Below is a small trained network, with its code and all its weights. Each question gives an input and a target symbol and asks what happens when units are switched off, that is, made to give their printed mean instead of their output.

import numpy as np


def w(rows, s, z=0):
    codes = np.array(rows[::2]) - 128.0
    scale = np.full(codes.shape[1], s)
    scale[-1] = z or s
    return codes * scale


def norm(h):
    return h / np.sqrt((h * h).mean(-1, keepdims=True) + 1e-5)


def f(y):
    return np.maximum(y, 0)


def softmax(a):
    e = np.exp(a - a.max(-1, keepdims=True))
    return e / e.sum(-1, keepdims=True)


def log_softmax(a):
    a = a - a.max(-1, keepdims=True)
    return a - np.log(np.exp(a).sum(-1, keepdims=True))


def net(x, mask):
    ids = ['αβγηθλμξστφψω'.index(c) for c in x.split()]
    T = len(ids)
    res = E[ids] + P[:T]
    r = norm(res)
    for j in range(2):
        rows = slice(3 * j, 3 * j + 3)
        q, k, v = (r @ M[0][rows].T for M in (Q, K, V))
        z = softmax(np.where(np.tri(T) > 0, q @ k.T / 3**0.5, -1e9)) @ v
        o = O[0][rows]
        res = res + np.where(mask[j], z, o[:, -1]) @ o[:, :-1]
    y = f(norm(res) @ A[0][:, :-1].T + A[0][:, -1])
    res = res + np.where(mask[2:14], y, B[0][:, -1]) @ B[0][:, :-1]
    return log_softmax(norm(res)[-1] @ U[:, :-1].T + U[:, -1])


Q, K, V, O, A, B = {}, {}, {}, {}, {}, {}
E = w([
[122,125,130,141],'α',
[99,142,134,150],'β',
[134,134,135,128],'γ',
[115,118,122,141],'η',
[119,125,126,146],'θ',
[112,141,159,114],'λ',
[206,157,123,147],'μ',
[104,129,148,136],'ξ',
[119,126,114,136],'σ',
[145,133,160,119],'τ',
[117,123,137,150],'φ',
[114,135,135,136],'ψ',
[138,135,254,98],'ω',
],0.04)
P = w([
[222,225,141,66],'0',
[136,70,1,151],'1',
[119,122,235,158],'2',
[91,53,20,144],'3',
[113,137,230,155],'4',
[63,43,29,135],'5',
],0.0076)
Q[0] = w([
[75,237,250,208],'H0',
[146,176,115,146],'H0',
[69,57,61,103],'H0',
[117,159,179,178],'H1',
[141,23,16,52],'H1',
[151,165,110,119],'H1',
],0.019)
K[0] = w([
[121,253,154,116],'H0',
[146,172,142,191],'H0',
[25,26,93,139],'H0',
[116,203,144,128],'H1',
[95,28,63,111],'H1',
[161,140,113,86],'H1',
],0.017)
V[0] = w([
[66,139,232,237],'H0',
[195,58,169,82],'H0',
[194,84,187,213],'H0',
[158,168,245,116],'H1',
[144,185,52,127],'H1',
[127,122,138,38],'H1',
],0.012)
O[0] = w([
[35,119,208,126,255],'H0',
[211,16,134,75,34],'H0',
[103,3,166,201,170],'H0',
[107,167,183,168,194],'H1',
[38,137,97,59,154],'H1',
[190,134,172,41,42],'H1',
],0.013,0.0059)
A[0] = w([
[166,60,71,92,53],'N0',
[145,67,193,124,180],'N1',
[205,152,105,216,151],'N2',
[81,168,121,92,40],'N3',
[103,42,92,160,77],'N4',
[47,74,102,129,195],'N5',
[154,180,198,126,177],'N6',
[141,166,37,100,215],'N7',
[109,185,84,24,109],'N8',
[180,24,77,136,1],'N9',
[84,167,169,169,140],'N10',
[145,34,8,93,131],'N11',
],0.016,0.0068)
B[0] = w([
[97,54,149,87,144],'N0',
[184,244,100,113,187],'N1',
[18,132,128,109,151],'N2',
[85,91,146,140,153],'N3',
[196,234,141,118,167],'N4',
[210,98,95,132,242],'N5',
[182,111,17,39,209],'N6',
[171,171,152,227,178],'N7',
[118,43,118,106,158],'N8',
[70,65,190,217,145],'N9',
[153,48,128,88,252],'N10',
[109,152,216,41,179],'N11',
],0.011,0.012)
U = w([
[179,11,118,52,35],'α',
[30,234,150,152,127],'β',
[176,140,29,58,80],'γ',
[81,182,48,154,161],'η',
[65,43,111,102,81],'θ',
[190,92,89,139,254],'λ',
[187,224,167,199,103],'μ',
[121,214,213,102,158],'ξ',
[139,247,93,162,145],'σ',
[205,179,139,123,152],'τ',
[109,125,235,219,69],'φ',
[60,137,92,21,110],'ψ',
[214,85,203,131,77],'ω',
],0.014,0.0053)

Each question gives the input, a string of symbols that net reads in full, and the target symbol t.
The units are the heads (3 rows each of Q, K, V and O) and the neurons (one row each of A and B). Each row of codes is followed by its name. A weight is (code - 128) times the scale printed after its matrix; where a second scale follows, it is the last column's (O, A, B and U).
mask holds one flag per unit, heads first, then neurons. A switched-off unit (its flag False) gives its mean, the last column of its rows in O or B, instead of its output. The means were averaged over made-up inputs and are rounded, as every weight is.
A unit's drop is (log p(t) with every unit on - log p(t) with that unit switched off) / (log p(t) with every unit on - log p(t) with every unit switched off).
The circuit of an input: a set's keep is (log p(t) with only the set's units on - log p(t) with every unit switched off) / (log p(t) with every unit on - log p(t) with every unit switched off). Starting from the 12 units with the biggest drops (on a tie, the unit counted first), units are removed one at a time, each time the one whose removal leaves the highest keep (on an exact tie, the one counted first), for as long as the keep stays at least 0.8.
units of the circuit, in order: the units of the circuit, biggest drop first
unit that matters most: the unit with the biggest drop
top k neurons: the k neurons with the biggest drops, biggest first
which heads matter: for each layer, one digit per head in row order, 1 if its drop is at least 0.15 and else 0, layers parted by /
input α η φ, target α: units of the circuit, in order	[N7 H0]
input σ μ γ γ β, target σ: which heads matter	10
input ω τ λ, target ω: which heads matter	10
input ω μ θ, target ω: which heads matter	11
input ξ μ ξ, target ξ: which heads matter	11
input β φ ω φ λ ψ, target η: which heads matter	11
input γ μ λ, target γ: units of the circuit, in order	[H0 N6]
input σ σ α, target σ: which heads matter	10
input σ β ξ, target σ: units of the circuit, in order	[H0]
input ψ μ η, target ψ: which heads matter	11
input σ ξ γ φ φ, target σ: which heads matter	10
input θ ψ φ φ β σ, target γ: which heads matter	11
input α α φ ψ, target η: units of the circuit, in order	[H0 N7 H1]
input θ φ θ, target θ: units of the circuit, in order	[H1 N10]
input β φ ψ τ γ, target β: unit that matters most	H0
input ξ ω α, target ξ: which heads matter	11
input φ τ τ ψ α μ, target φ: top 2 neurons	[N9 N2]
input γ ψ φ, target γ: units of the circuit, in order	[H1 H0 N6]
input γ ξ τ, target γ: units of the circuit, in order	[N6 H0]
input λ τ θ, target γ: units of the circuit, in order	[H0]
